How the states are linked:
fod du kek
fod di gug
fod sa mel
fod ne gor
fod zi pep
vus du per
vus di feg
vus sa piv
vus ne kel
vus zi fut
ras du nen
ras di bak
ras sa sed
ras ne vuf
ras zi bav
fal du sok
fal di mol
fal sa bag
fal ne suk
fal zi roz
suk du dok
suk di bev
suk sa sof
suk ne dom
suk zi fal
sol du vek
sol di kel
sol sa per
sol ne gep
sol zi dat
gik du kiz
gik di zeg
gik sa vuf
gik ne sib
gik zi nen
luv du tup
luv di kar
luv sa piz
luv ne gis
luv zi rim
tiz du dip
tiz di kon
tiz sa zir
tiz ne lum
tiz zi pav
lun du zud
lun di peb
lun sa rap
lun ne pav
lun zi zer
daf du piz
daf di pov
daf sa rik
daf ne kar
daf zi lal
por du mel
por di sal
por sa bez
por ne gug
por zi bov
nal du gis
nal di pim
nal sa kar
nal ne foz
nal zi piz
fov du dat
fov di piv
fov sa fut
fov ne per
fov zi bip
mon du sek
mon di gep
mon sa vek
mon ne gof
mon zi tav
vad du tuf
vad di rek
vad sa nek
vad ne faz
vad zi vif
tar du roz
tar di fam
tar sa ror
tar ne bag
tar zi bev
rik du daf
rik di gor
rik sa kek
rik ne sus
rik zi pip
rir du fut
rir di luv
rir sa gav
rir ne piv
rir zi div
tup du piv
tup di nal
tup sa luv
tup ne feg
tup zi gav
tuf du mol
tuf di zet
tuf sa vad
tuf ne kem
tuf zi fam
pag du zeg
pag di sek
pag sa zap
pag ne bog
pag zi bak
tof du sal
tof di dav
tof sa zep
tof ne kef
tof zi pud
pim du pas
pim di lib
pim sa mup
pim ne lal
pim zi sus
gav du rir
gav di piz
gav sa rim
gav ne tup
gav zi nom
dap du pav
dap di nep
dap sa peb
dap ne zir
dap zi rap
bev du fiz
bev di rin
bev sa kem
bev ne tar
bev zi mol
rek du zet
rek di gef
rek sa ran
rek ne tuv
rek zi ser
div du fav
div di rim
div sa nom
div ne rir
div zi feg
ses du sed
ses di bes
ses sa lor
ses ne bak
ses zi tuk
pov du sus
pov di sif
pov sa gor
pov ne mup
pov zi kek
mel du fod
mel di boz
mel sa por
mel ne ret
mel zi gaz
feg du nur
feg di foz
feg sa gis
feg ne div
feg zi tup
lib du pip
lib di mel
lib sa pep
lib ne kek
lib zi sud
lor du ses
lor di non
lor sa gof
lor ne zut
lor zi sek
fut du fov
fut di tup
fut sa rir
fut ne vus
fut zi fav
nop du kub
nop di riv
nop sa giz
nop ne bov
nop zi boz
pud du dig
pud di fuf
pud sa saz
pud ne tof
pud zi lif
zut du bak
zut di tav
zut sa bes
zut ne zap
zut zi lor
dat du pul
dat di vus
dat sa fov
dat ne sol
dat zi mir
sib du nep
sib di bav
sib sa gop
sib ne kal
sib zi gik
bup du non
bup di fov
bup sa mir
bup ne pul
bup zi gep
ser du nek
ser di zud
ser sa vev
ser ne rek
ser zi gim
sek du tuk
sek di dup
sek sa mon
sek ne lor
sek zi pof
tik du vuf
tik di zap
tik sa bak
tik ne zeg
tik zi sed
vif du fam
vif di ser
vif sa pon
vif ne vad
vif zi big
lum du vev
lum di rap
lum sa zer
lum ne zud
lum zi tiz
ran du rek
ran di pav
ran sa zud
ran ne liv
ran zi vev
dig du bez
dig di zep
dig sa pud
dig ne sal
dig zi riv
fav du bip
fav di gav
fav sa div
fav ne fut
fav zi nur
sed du ras
sed di zut
sed sa ses
sed ne tik
sed zi bog
geb du bov
geb di pud
geb sa riv
geb ne bez
geb zi giz
pas du foz
pas di pip
pas sa pim
pas ne rad
pas zi kar
dom du fuf
dom di tar
dom sa fiz
dom ne vaz
dom zi suk
roz du vaz
roz di rud
roz sa tar
roz ne fal
roz zi fiz
gep du dup
gep di bip
gep sa puz
gep ne bup
gep zi sol
per du sol
per di nur
per sa vus
per ne puz
per zi fov
kub du sif
kub di geb
kub sa nop
kub ne gaz
kub zi gug
big du rin
big di gim
big sa tuv
big ne vif
big zi zet
nep du bub
nep di zov
nep sa sib
nep ne bib
nep zi kiz
bog du bav
bog di lor
bog sa tuk
bog ne sed
bog zi pag
gug du ret
gug di giz
gug sa boz
gug ne kub
gug zi por
piz du luv
piz di sus
piz sa daf
piz ne nal
piz zi rad
nur du kel
nur di nom
nur sa feg
nur ne fav
nur zi piv
bez du por
bez di tof
bez sa dig
bez ne boz
bez zi geb
giz du nop
giz di lif
giz sa kef
giz ne geb
giz zi sal
sud du mup
sud di gaz
sud sa sif
sud ne lib
sud zi gor
kal du bib
kal di ras
kal sa zov
kal ne rom
kal zi sib
tuk du bog
tuk di gof
tuk sa sek
tuk ne ses
tuk zi zap
tuv du big
tuv di dip
tuv sa liv
tuv ne pon
tuv zi rek
zov du kal
zov di sed
zov sa bav
zov ne nen
zov zi gop
pep du lib
pep di por
pep sa gaz
pep ne fod
pep zi sif
liv du tuv
liv di tiz
liv sa gef
liv ne gim
liv zi ran
zep du tof
zep di vaz
zep sa fuf
zep ne bik
zep zi saz
pof du zap
pof di vek
pof sa tav
pof ne sek
pof zi bes
boz du gug
boz di kef
boz sa sal
boz ne nop
boz zi bez
dip du gim
dip di zer
dip sa tiz
dip ne vev
dip zi gef
dok du saz
dok di fiz
dok sa suk
dok ne fuf
dok zi sok
zet du faz
zet di liv
zet sa rek
zet ne big
zet zi nek
non du bes
non di dat
non sa bup
non ne tav
non zi dup
bov du gaz
bov di dig
bov sa geb
bov ne por
bov zi nop
sof du suk
sof di kem
sof sa mol
sof ne fiz
sof zi bag
gis du feg
gis di pas
gis sa nal
gis ne nom
gis zi luv
zeg du gop
zeg di tuk
zeg sa pag
zeg ne bav
zeg zi tik
fiz du dom
fiz di ror
fiz sa bev
fiz ne roz
fiz zi sof
bub du zir
bub di kal
bub sa nep
bub ne kon
bub zi peb
vek du mon
vek di puz
vek sa sol
vek ne dup
vek zi pul
pul du tav
pul di per
pul sa dat
pul ne vek
pul zi bup
fam du rud
fam di nek
fam sa vif
fam ne tuf
fam zi rin
nek du vad
nek di ran
nek sa ser
nek ne zet
nek zi pon
fuf du zep
fuf di roz
fuf sa dom
fuf ne dav
fuf zi dok
kar du nal
kar di mup
kar sa sus
kar ne pas
kar zi daf
zir du tiz
zir di bib
zir sa bub
zir ne zer
zir zi dap
nam du lif
nam di suk
nam sa sok
nam ne saz
nam zi dav
rap du lun
rap di kiz
rap sa zug
rap ne dap
rap zi kon
faz du kem
faz di tuv
faz sa zet
faz ne rin
faz zi vad
bav du zov
bav di ses
bav sa bog
bav ne ras
bav zi zeg
gim du pon
gim di lum
gim sa dip
gim ne ser
gim zi liv
rud du bag
rud di vad
rud sa fam
rud ne mol
rud zi ror
zud du ran
zud di dap
zud sa lun
zud ne gef
zud zi lum
riv du geb
riv di saz
riv sa lif
riv ne dig
riv zi kef
kel du puz
kel di div
kel sa nur
kel ne bip
kel zi vus
mir du bup
mir di fut
mir sa bip
mir ne dat
mir zi puz
mol du sof
mol di faz
mol sa tuf
mol ne bev
mol zi rud
kiz du peb
kiz di gop
kiz sa gik
kiz ne nep
kiz zi rom
sif du sud
sif di bov
sif sa kub
sif ne pep
sif zi ret
pav du gef
pav di bub
pav sa dap
pav ne tiz
pav zi lun
rim du gav
rim di daf
rim sa rad
rim ne luv
rim zi foz
sal du boz
sal di bik
sal sa tof
sal ne giz
sal zi dig
puz du gep
puz di fav
puz sa kel
puz ne mir
puz zi per
bak du tik
bak di pof
bak sa zut
bak ne pag
bak zi ses
tav du pof
tav di sol
tav sa pul
tav ne mon
tav zi non
dup du gof
dup di mir
dup sa gep
dup ne non
dup zi vek
gaz du pep
gaz di bez
gaz sa bov
gaz ne mel
gaz zi kub
sus du kar
sus di sud
sus sa pov
sus ne pim
sus zi rik
gor du pov
gor di kub
gor sa ret
gor ne sud
gor zi fod
rin du ror
rin di pon
rin sa big
rin ne fam
rin zi faz
dav du bik
dav di fal
dav sa vaz
dav ne nam
dav zi fuf
zap du pag
zap di mon
zap sa pof
zap ne tuk
zap zi zut
piv du vus
piv di gis
piv sa tup
piv ne nur
piv zi rir
ror du tar
ror di vif
ror sa rin
ror ne rud
ror zi kem
foz du nom
foz di lal
foz sa pas
foz ne rim
foz zi nal
ret du gor
ret di nop
ret sa gug
ret ne sif
ret zi mel
rad du rim
rad di rik
rad sa lal
rad ne piz
rad zi pas
pip du lal
pip di fod
pip sa lib
pip ne rik
pip zi mup
zer du lum
zer di zug
zer sa kon
zer ne lun
zer zi zir
kem du bev
kem di big
kem sa faz
kem ne ror
kem zi tuf
rom du zug
rom di vuf
rom sa nen
rom ne kiz
rom zi kal
nom du div
nom di rad
nom sa foz
nom ne gav
nom zi gis
bes du zut
bes di pul
bes sa non
bes ne pof
bes zi gof
kef du giz
kef di nam
kef sa bik
kef ne riv
kef zi tof
gef du liv
gef di zir
gef sa pav
gef ne dip
gef zi zud
bik du kef
bik di sok
bik sa dav
bik ne lif
bik zi zep
gof du lor
gof di bup
gof sa dup
gof ne bes
gof zi mon
vev du ser
vev di lun
vev sa lum
vev ne ran
vev zi dip
kon du zer
kon di rom
kon sa bib
kon ne rap
kon zi bub
kek du rik
kek di ret
kek sa fod
kek ne pov
kek zi lib
mup du pim
mup di pep
mup sa sud
mup ne pip
mup zi pov
saz du pud
saz di dom
saz sa dok
saz ne zep
saz zi nam
bag du fal
bag di tuf
bag sa rud
bag ne sof
bag zi tar
sok du nam
sok di sof
sok sa fal
sok ne dok
sok zi vaz
peb du dap
peb di sib
peb sa kiz
peb ne bub
peb zi zug
lif du riv
lif di dok
lif sa nam
lif ne pud
lif zi bik
vaz du dav
vaz di bag
vaz sa roz
vaz ne sok
vaz zi dom
zug du rap
zug di gik
zug sa rom
zug ne peb
zug zi bib
nen du rom
nen di tik
nen sa ras
nen ne gik
nen zi zov
vuf du gik
vuf di pag
vuf sa tik
vuf ne gop
vuf zi ras
bip du mir
bip di rir
bip sa fav
bip ne fov
bip zi kel
bib du kon
bib di nen
bib sa kal
bib ne zug
bib zi nep
gop du sib
gop di bog
gop sa zeg
gop ne zov
gop zi vuf
lal du rad
lal di kek
lal sa pip
lal ne daf
lal zi pim
pon du vif
pon di vev
pon sa gim
pon ne nek
pon zi tuv

The rows follow the links: the fewer symbols apart two states are, the more alike their rows tend to be.

Each row is also shifted at random along 5 hidden directions that mean nothing.

Some states, each with a row of numbers:
rek	[ 20 -15  34   8 -17  18  36  -5  -4   1 -44   6 -16  12 -11  -5  13 -11 -29 -18  18 -13 -10  28 -25   2  -1  20  25  -1   3   3  11  -7  16  17   2 -31  24 -19  11  -9  37 -21 -11  -9  -2  15 -18  -3 -14   0 -18  11 -18]
kel	[  0  -8   8  27  18  13  10  -9 -12  -8  -4  17  32 -10  19   6  -5   2  26   4 -15 -32   9   6  18  14 -17  17 -24  -7  -5   2   5   5 -14  19  16   2  -7   8  25   1   7 -16  -1  18  22 -16  -5   6 -16  -9   9 -17 -26]
fod	[ -1  11  10 -40 -20  -1  -6 -15 -22  -6 -14 -38  -1  -9 -15   5 -13  -6  -3   9   7  34  10   4 -13   3  11  -7  -8 -16   4  -1 -37 -28   9   0   8  39 -34  17  11 -30   0 -13  -9 -18  14  -3 -10  -1   0  14  21  -1  -8]
bup	[-35 -17 -12  -9  17  45   2   9   8  -8   9  34  14  26  14   1  16   0  -4 -17 -11  27  13   0   6  10   1 -22  -8  14  14 -12  -3 -18 -33 -10 -16 -12  25   4 -38  26 -25  18  35   9  11 -15  29   0 -13   1 -20  -5  -4]
pav	[ 25  10  30   0  -4  13  47   0  -2  15 -23  17  17  10  23  16  12   0  -2 -23 -24   2   2  11  -2   9 -22  24  -8  -9 -21   6 -12   4 -10  -4  -4 -38   8  -1  31  14  40  32 -35  13  21  21 -17   5  16 -19  -9  26  25]
zir	[ 22  10 -35  40  21 -13 -17   5  38 -19  26  24  -9  -7  19  -6   9  15  11   3  -2 -33  15 -28   3 -31 -26 -14  15  11 -28  -8  20  28  -7 -22 -23 -30  23  -3 -45   4 -28  19  32  15 -21   6   8  10   5  -1 -24   7   5]
lor	[ 10  34 -12 -20 -18  27   0 -28 -12 -21 -11  15  18  13  31   2  19  -1  -4  -5  -3  13  43  -2 -12  -3 -37  -4  -2   8 -16 -12 -35 -36 -19 -16 -28   2  -2  18  -2 -54 -15 -24  15   5  27  15  11  29 -17  38 -10   6 -24]
ser	[ 15   6   1 -15 -23  31  16   2  12 -10 -29  11 -26  20  -2  -4  18  -3 -29 -17  11  16   8   3 -26  -5  -4  -7  30   7   0 -14  -9 -26   0  -7 -22 -27  31 -11 -28 -19   2  -5   9 -16  -7  10   1  -5  -3  15 -29  14  -9]
tav	[-19  13  36 -46 -31  -5  19 -28 -57  39 -17  -2  35  29   9   0  20 -22 -25 -14  -1  32  -8  39   1  31  -7  31 -17  11  17  24 -19 -28   2   8   1  18 -25   1  81 -22  37 -30 -44   7  38  36   6  27  -9  26  16   7  13]
nur	[ 51  19 -66  12  12   4 -59  -8  17 -41  37  10   0 -12  20 -11  -1  12  23  27   6 -14  39 -37   8 -20 -16 -34   1  15  -7 -22  -7 -14 -17 -15 -21  31  -4  19 -54 -40 -73 -30  59   2 -11 -22  30  15 -21  35  -4 -29 -40]
mol	[-22  12  11   8 -15  24  32  14  19  -6 -35  -1 -23 -12   5  12 -11   8   6  -8 -10 -14   5 -10 -15   0  -6   9  12 -18 -15 -16 -14  -8   4   8   3 -29  16  -3  -6  -9  25  11 -23 -18  -6  -8 -27 -23  18 -17  -6  11  -8]
gef	[-39  -3  23 -11  -2  81  60  13  27 -19 -46  34  -7  25  18  20  18   4 -15 -42 -22  33  28   2 -26   3 -17 -12  12 -11 -17 -25 -31 -28 -32 -14 -22 -63  47   6 -43  20  18  49  11  -6  17  -4 -10 -14   6 -21 -40  29  -2]
rud	[ 77   7  10   5   4   9  25  14  19   0 -11  -2  -8 -10   5  14  -8   9  10  -9 -17   2   3 -10  -5  -4  -2  -2   3 -18 -21  -6 -10  10  -5  -7   0 -24   6   5  -7  19  17  42 -15  -1  -2  -2 -21 -14  22 -26  -3  17  18]
sib	[100   1 -29  -4  11 -47 -37   2   0  30  55  15   7  27   2 -20  24  -3 -21  -1   8  12 -20  -2  16  -6   4  -8   6  37  11  20  32  24   0 -24 -23   5   3 -14   0  24 -24  12  14  22 -17  30  39  23   3  16 -10   5  46]
pip	[-11 -10   2  11  25 -31 -15   2  -3   5  25 -23  16 -27 -10   7 -24   5  28  19  -9  -6 -10  -5  18  -2  13  -3 -26 -16  -4  11   5  30   3   5  24  26 -33  11  13  29  -4  21  -5   9   2 -14  -9  -3  11 -24  28  -7  16]
tup	[ 18 -18 -13  -5  22 -40 -42 -11 -17   8  42 -16  16  -2 -17 -14  -2  -6   1  18  15  12 -12   7  17  -4  16 -13 -15  12  16  19  16  19   3  -3   9  43 -28   5   4  14 -28  -8  22  15   0   0  23  17 -13   9  17 -17  11]
sal	[ 28  26 -71  12  -3   1 -53  27  45 -29  27  -6 -43 -26   1  -8 -25  23  27  29   1 -17  17 -60   6 -19  10 -37  19   2   0 -34  -4 -11  -2  -9 -11  18  10   4 -70 -23 -61  -4  31 -25 -44 -40  13 -26  15  10   0 -22 -22]
nop	[ 44  -8 -36   9  -1 -10 -36  28  16   2  23  -6 -30 -13 -16 -10 -20   7  10  22   8 -14 -19 -25  13   4  33 -12  11   4  26 -10  21   2  10  14  11  21   6 -13 -25   8 -28 -16   9 -17 -37 -32  11 -27   5  -1   9 -26 -10]
pud	[ 20  12  -1   4  -7   0  -1   0  10 -20 -15 -26 -17 -28  -6   8 -22   6  14  14   1  -9  11 -14 -11 -10   1  -4   5 -23 -14 -11 -19  -3  10   3   8  10 -13  11 -10 -23  -1  -4  -5 -16  -5 -14 -24 -13   8  -4  11  -2 -16]
pim	[ 80  -5 -17  -8  26  45  -5  14  18 -25  12   7  14  -8  10  15 -15  13  29   0 -27  32  28 -22  10   5   8 -33 -21 -15  -2 -23 -27 -12 -36 -10   1  10  -1  27 -47  26 -33  41  30   3  13 -41   7 -13   2 -21   3  -9  -7]
gor	[ 30 -19  32  14  -5   2   8 -15 -24 -14 -34 -24   1 -25 -20   1 -20  -9   8  14  18 -29  -6  23  -7   7   9  20  -4 -20   7   5   3  -4  19  38  34  23 -21   1  30 -24  22 -50 -12  -8  10 -17 -28  -6 -24  -3  20 -20 -48]
giz	[ 41  37 -32 -46 -13 -39 -35  19   5  31  40 -34  -9 -11  -4   5 -21   9  12  16 -21  45  -9 -37  14   3  25 -18 -13  -4   3   1 -25  -1   2 -24  -4  42 -35  13   5   9 -21  40 -29 -12 -17  -1  10 -13  49  -1  30   6  57]
kiz	[ 60 -36  16  28  36 -17   5  -9   5   3  17  18  16  17  -6  -9  23  -7 -15 -14  12  -5 -12  25   1 -16  -5  -1   4  15  -6  19  38  40  -4 -11  -5 -27  15 -11 -11  44   3  23  31  30   2  22   9  23 -18 -13 -24  11  22]
gep	[ 10  11 -24 -21  -7   5 -17   7 -13  21  25  22  15  25  16  -5  12  -1  -4  -2 -11  17  -2  -5  22  22   0  -2 -12  24  23   1   3 -19 -18  -2 -11  14   1  -3  13   4 -18  -8  -1   6   4   0  33   8  -1  18   3 -12   9]
rin	[-44   3   5  54  -7  -7  12  -3  20 -28 -34  -5 -32 -31  -6  -4  -9   5   7  12  21 -72   3  -6 -19 -23 -19  19  29 -12 -21 -10  18  13  28  21   8 -28  17 -14  -7 -39  19 -38  -2 -14 -21  -3 -36  -8  -9  -3 -10  -3 -46]
rom	[-10   5  16  -7 -18   1  14 -17 -18   9 -17  13   6  22   7  -9  25 -11 -26 -14  13   0  -2  23 -12   2 -17  18  12  15   3   9   4 -11   7   1 -13 -16  10 -11  24 -21  19 -25  -8   4   8  30   4  19 -12  22 -13  11  -4]
gaz	[ 29  10 -12 -40 -24 -10 -25   3 -14  11   3 -29 -18   0 -20  -7 -13  -4 -10  13  12  30  -9  -5  -3  10  28  -9   3   1  26  -2 -14 -26  14   2   4  41 -21   1   6 -20 -12 -21  -9 -23  -9  -7   7 -11   5  21  19 -11   0]
rap	[  3  -1  34  34  -2  31  48 -18   0 -22 -47  21   9  -2  20   7  11  -1   0 -16  -2 -41  19  21 -18  -4 -37  27   8 -11 -28  -4  -1   1  -2  13   1 -45  20  -1  15 -19  37 -14  -8  10  20  12 -30  10 -16  -7 -18  12 -31]
bip	[ -5   1  12  16   7   1  11  -6 -24  10   0  13  35  -7  22   6  -4   0  23   4 -18 -29  -2   9  24  20 -15  26 -27  -4   1   9   4   4  -9  21  19   9 -16   4  50  -1  17 -19 -25  18  21  -5  -4   9  -7  -7  20 -15 -13]
kub	[ 43  -7  22 -27 -34  53  23  -1 -19 -13 -54 -11 -14   1 -13   5 -12  -9 -10  -4   8  12   6  14 -18  26  18   7   6 -15  23 -18 -27 -54   5  32  17  12   2   0   8 -33  19 -45 -15 -32  13 -25 -17 -23 -18  10   7 -15 -50]
bes	[125 -14  18 -24  27 -12   0 -22 -24  16  30   6  49  27   5   1  23  -9 -11 -18  -9  50   4  27   8   1  -8  -9 -27  12  -5  24  -5  14 -22 -25  -8   9 -20  15  16  36  -4  37  16  35  37  29  22  36  -9  -1  -1  15  42]
roz	[ 10 -14 -12   7   6 -25 -16  27  23  16  17  -9 -33  -4 -26  -9  -9   3  -7   4   9  -1 -30 -12   3  -7  30  -9  18   3  15   3  28  22  15  -1   4  -4  12 -19 -23  33  -6  20   1 -11 -37  -7   2 -22  18 -14  -3   1  26]
vif	[-74  40 -30  -2 -27 -47 -32  -9  16  -7   6 -27 -37 -16  -6 -13   0   4 -11  17  22 -15   8 -23 -20 -34 -14  -6  31   7 -18  -2  -4   3  32 -21 -21   4  -6  -3 -14 -54 -15 -21  -1 -19 -32  28  -5   9  17  30  -3  13   6]
zug	[ 64  26  -6   1 -21  -5  -1 -23  -9  -7 -11   9  -1  10  18  -8  21  -4 -15  -4  11 -16  18   4 -13  -9 -30  13  17  14 -14   0  -6 -14   4  -6 -21  -8   4  -2  14 -48   3 -35   0   2   5  30   1  25 -11  33 -11   7 -15]
nam	[-22  -8   1 -14  20 -41 -20   0  16  -2  24 -44 -13 -15 -34   1 -11  -1  -3   7   9  39  -8  -5 -12 -31  23 -30   3 -13 -12  10  -5  30  12 -28   1  17 -22  12 -33  28 -13  51  17  -3 -14   9  -6  -2  19 -16   6  19  45]
zut	[ 18   9  12  34 -15 -25   2 -27 -33   7 -13  13  21  -6  21 -11   9  -8   3  13  13 -71  -5  20  11  11 -33  49  -4  10  -2  16  24   5  19  32  12   5 -12 -15  73 -48  26 -79 -29  15  10  20 -10  28 -27  25  11 -19 -39]
mup	[ 10  28 -13 -27 -15  27  -6  -7  -3 -25 -13 -19   3 -17  10  15 -18   6  20  11 -14  23  34 -20  -7   3  -6 -15 -14 -18 -10 -19 -50 -36 -11  -4  -1  29 -21  29 -11 -39 -18  -5   2 -15  15 -21  -7  -5   4  12  17  -7 -22]
bev	[-94   4   4   9  -6   8  21  21  26  -2 -20  -4 -28 -12  -4  10 -12   9   4  -6  -7  -6  -6 -14 -11  -6   4   1  13 -15 -12 -11  -4   8   6   0   1 -28  18  -5 -19  12  17  30 -15 -16 -17  -8 -22 -25  27 -24  -8  14  10]
dup	[-44  16   8 -51 -21  -1   0 -13 -35  32   6   2  26  33   9  -2  19 -13 -22 -12  -4  45  -2  17   5  23   0   6 -15  17  19  13 -18 -27  -9 -11 -13  19 -15   3  40 -10   7  -8 -21   4  25  26  23  18   2  26   8   7  23]
zep	[ 16   3  34 -24  -3  -5  20 -11  -9  -5 -23 -40   0 -16 -19  15 -15  -4  -1  -2  -2  34   4  11 -23  -9   8  -4  -7 -30 -17   6 -34   0   9  -8  11  11 -29  18   8  -2  24  27 -17  -9  16  10 -31  -3  13 -14  14  21  19]
sus	[-19   9 -26  35 -12 -34 -33   7 -11   5   9 -10 -10 -35   1 -11 -30   5  32  39   6 -75 -19 -18  27  13   7  29  -4   0  15  -2  26   7  27  41  30  36 -21 -12  41 -34  -5 -71 -27  -9 -23 -26  -7 -13  -6   9  33 -43 -42]
kal	[ 16  -1  26  -9 -17 -25  13 -16 -31  34  -5   7  13  25   2 -10  23 -14 -29 -14  10  -4 -23  32   2  12  -7  30   1  18   9  26  18   5  13   7  -3  -7  -4 -18  57  -3  34 -22 -31  12  11  39   5  20  -6  15  -1  11  18]
rik	[-96 -15  20   5  20  13  14   3   1 -12  -8 -15  14 -22  -7  17 -22   3  25   4 -15   5   5   2   5   3   7  -4 -25 -27  -9  -3 -16  10  -8   6  21   7 -18  17  -2  21   8  28  -2   2  16 -25 -19 -11   4 -31  15  -1  -3]
tof	[  6  60  -1 -83 -30 -11   0  -6  -8  12   2 -51   4  -6   6  23 -15   4   6  -1 -28  89  27 -23 -15  -2   3 -22 -19 -25 -23  -4 -82 -30  -7 -41 -17  36 -49  40  10 -24  -1  57 -36 -17  20  19 -11   0  51   7  28  34  58]
pof	[ 87  23   6 -25 -16 -14  -4 -33 -37  15   6   2  33  19  20  -5  18 -11 -12  -2   0  13  10  18   4   9 -21  16 -13  16  -1  17 -15 -17  -4  -6 -10  23 -24   8  52 -34   5 -29 -14  16  28  33  14  37 -12  34   9   2   4]
lib	[  2 -29   7  23  34  -9 -10  -4   7 -24   8 -22   4 -27 -20   3 -21   3  20  15   6  -8   1   2   1 -15  13 -14 -10 -20  -6   1   8  23   3   6  22  17 -17  13 -23  20 -12  10  27   4   1 -22 -12  -4 -13 -20  10 -11 -13]
zud	[-59  29   1 -24 -24  40  34  11  17   0 -26  22 -11  19  23  12  16   5 -13 -26 -19  24  19 -12 -17   3 -18  -2  11   2 -13 -18 -32 -28 -17 -18 -28 -39  29   1 -14 -10  12  29 -15  -9   7  12  -2  -7  22   2 -23  27  14]
dap	[ 23  46 -36   7 -21 -21 -17  -8  12  -4  12   8 -10  -3  27  -6  11   9   3   7  -1 -24  20 -25  -1 -16 -34   4  15  14 -23  -6  -6  -4   4 -19 -28  -8   4   1   0 -46 -16 -16  -3   1 -13  24   5  17  11  28  -7   8   1]

Start, symbols taken left to right, then the state you end at.
Answers are names.
[-105   -8  -22  -10    8   10  -22   -4    3   -7   21   19    4   23    1  -12   20   -3  -14   -6    9   20    9    0    1   -6   -2  -22    2   21   12   -3    5  -10  -13  -18  -21    0   15    1  -34    4  -32   -1   40    5   -1    4   32   13  -14   21  -17   -2   -2]
du di zi du du => bes
[-122  -13   -1   48   11    5   13   10   12    2   -2   39    4    5   16   -6   11    3    5   -5   -3  -55  -10    2   14    5  -19   21    6   14    0    0   38   20    0   16    1  -38   33  -22    5   13   11  -14    1   13  -11   -2    3   -2   -9  -10  -17   -8  -17]
di di ne ne du => zap
[ 88   2 -25 -12  12  14 -32 -17  -5 -27  18  -1  15   1   5  -4   2   1   7  12   5  20  31  -8   3  -7  -3 -29 -10   6   1 -10 -17 -19 -19 -11 -10  33 -12  21 -31 -19 -45 -14  44   6  14 -13  22  18 -24  24   2 -17 -25]
du zi di di ne => piz
[-27  20  -2 -24 -19 -22  -6   2 -35  48  21   9  27  15  21  -1   4  -5   2   2 -17   3 -21   6  31  35  -1  29 -25  16  21  19   3  -8  -3  11   6  25 -22  -6  72  -2  14 -19 -48  10  12  13  19  10  12  14  26 -10  22]
ne ne ne sa zi => puz
[ 67   0   6 -15 -13  45  18  19   5  -8 -28  -3 -13  -7  -4  12 -19   4   9  -2 -12  11   6  -9  -3  19  17  -3   0 -18  10 -20 -23 -31  -8  17  12   3   5   5  -9  -2   5   0 -13 -22   3 -32 -13 -31   3 -12   8  -9 -23]
zi zi di du du => geb
[ 43  13   9 -41 -17  13   5  -8   1 -17 -22 -34 -17  -2 -16   7  -7  -2 -12  -3   6  50  18  -2 -31 -13  11 -23  11 -18  -9 -11 -44 -26   2 -18  -9  13 -13  19 -26 -21  -3  17   4 -22   6   4 -13  -5   9   8   1  17   5]
di ne zi => fal
[-13 -12 -22  -4  20  27 -17  -9  10 -26  19  24  11  24   7  -9  24   0 -11  -9   7  27  25   0  -6 -14  -9 -33   4  19   0 -10  -2 -12 -26 -24 -27  -6  21  10 -58   6 -43   9  62  11   6  -1  33  19 -23  18 -27  -1 -11]
du di zi di di => fav
[-41   1  -5  11 -19 -18   0  24  12  18  -7  -7 -36 -11 -14  -6 -13   3  -5   7   7 -25 -29 -10   0   3  19  14  21   0  12   0  22   7  25  17  10 -10  13 -24   7   2  17 -12 -29 -20 -34  -5 -11 -27  20  -9   3  -3   4]
sa sa ne sa => faz
[ 19  -9 -19  28  28  51  -2  -4  17 -49  -1  29  18  -9  25   6  -2  11  29   2 -12 -17  41 -13   5  -6 -22 -19 -12  -5 -15 -24  -9 -10 -34  -1  -3  -9  16  20 -47  -5 -34  -2  51  11  16 -34   7   4 -26  -4 -12 -18 -50]
zi ne ne zi => vus
[ 34  31 -39  18 -14 -36 -21  16  15  24  28  19 -19   4  19 -12   8  10   0   9  -2 -36 -13 -26  16  -4 -12  13  16  23  -1   1  27  15  11  -5 -17 -13  15 -21  10 -10  -8 -11 -18   2 -34  17  13   0  21  14  -6  -1  18]
zi ne du zi => dip
[ 22 -18 -27  21   0  19 -22  12  36 -40 -12  -4 -52 -11 -26 -14  -7   6  -9  11  32 -17   7 -17 -22 -24  18 -29  40   1   8 -25  13 -10  13   5  -7  -7  30  -9 -77 -16 -34 -23  48 -27 -37 -29   0 -21 -18  10 -23 -15 -44]
zi sa ne ne zi => fal
[ 43 -15 -29  45  24  12 -10  16  24  -4  23  51   3  13  20 -10  16   9   6  -4  -3 -41  -3 -10  20   0 -13   1   9  24   3  -7  41  18 -17   4 -10 -30  40 -18 -27  24 -22  -3  29  20 -16 -11  23   2 -13  -4 -25 -14 -12]
zi zi sa => bak
[ 15 -30  28  55  33 -48   9 -15  -4   9  12   7  16  -5  -7 -10  13  -5  -4  -1  16 -49 -25  29   7 -18 -16  25   2   6 -17  31  51  61  18   6  13 -25   1 -16  28  31  27   1  -1  33  -1  30 -12  23 -13 -20  -7   8  16]
zi di du zi sa => nen
[104 -14  -6  24  24  -2 -20 -18 -13 -19  13   4  26 -12   4  -4  -4  -2  19  16   4 -23  11   5  13  -1  -8   0 -17   2   0   4   9   7 -10  11  11  24 -16  12   4  -9 -20 -29  25  18  14 -13   6  16 -29   8   9 -24 -32]
sa zi sa => rim
[-40 -10  14  58  17 -30  18   1  10   8   0  16   4 -12   8  -2   5   3   8  -1   0 -65 -20   8   9 -10 -21  30   4   1 -19  14  40  48  15  13  10 -37  14 -20  25  18  29   0 -17  21 -10  15 -18   6   2 -23  -8   7   6]
di ne du di => nep
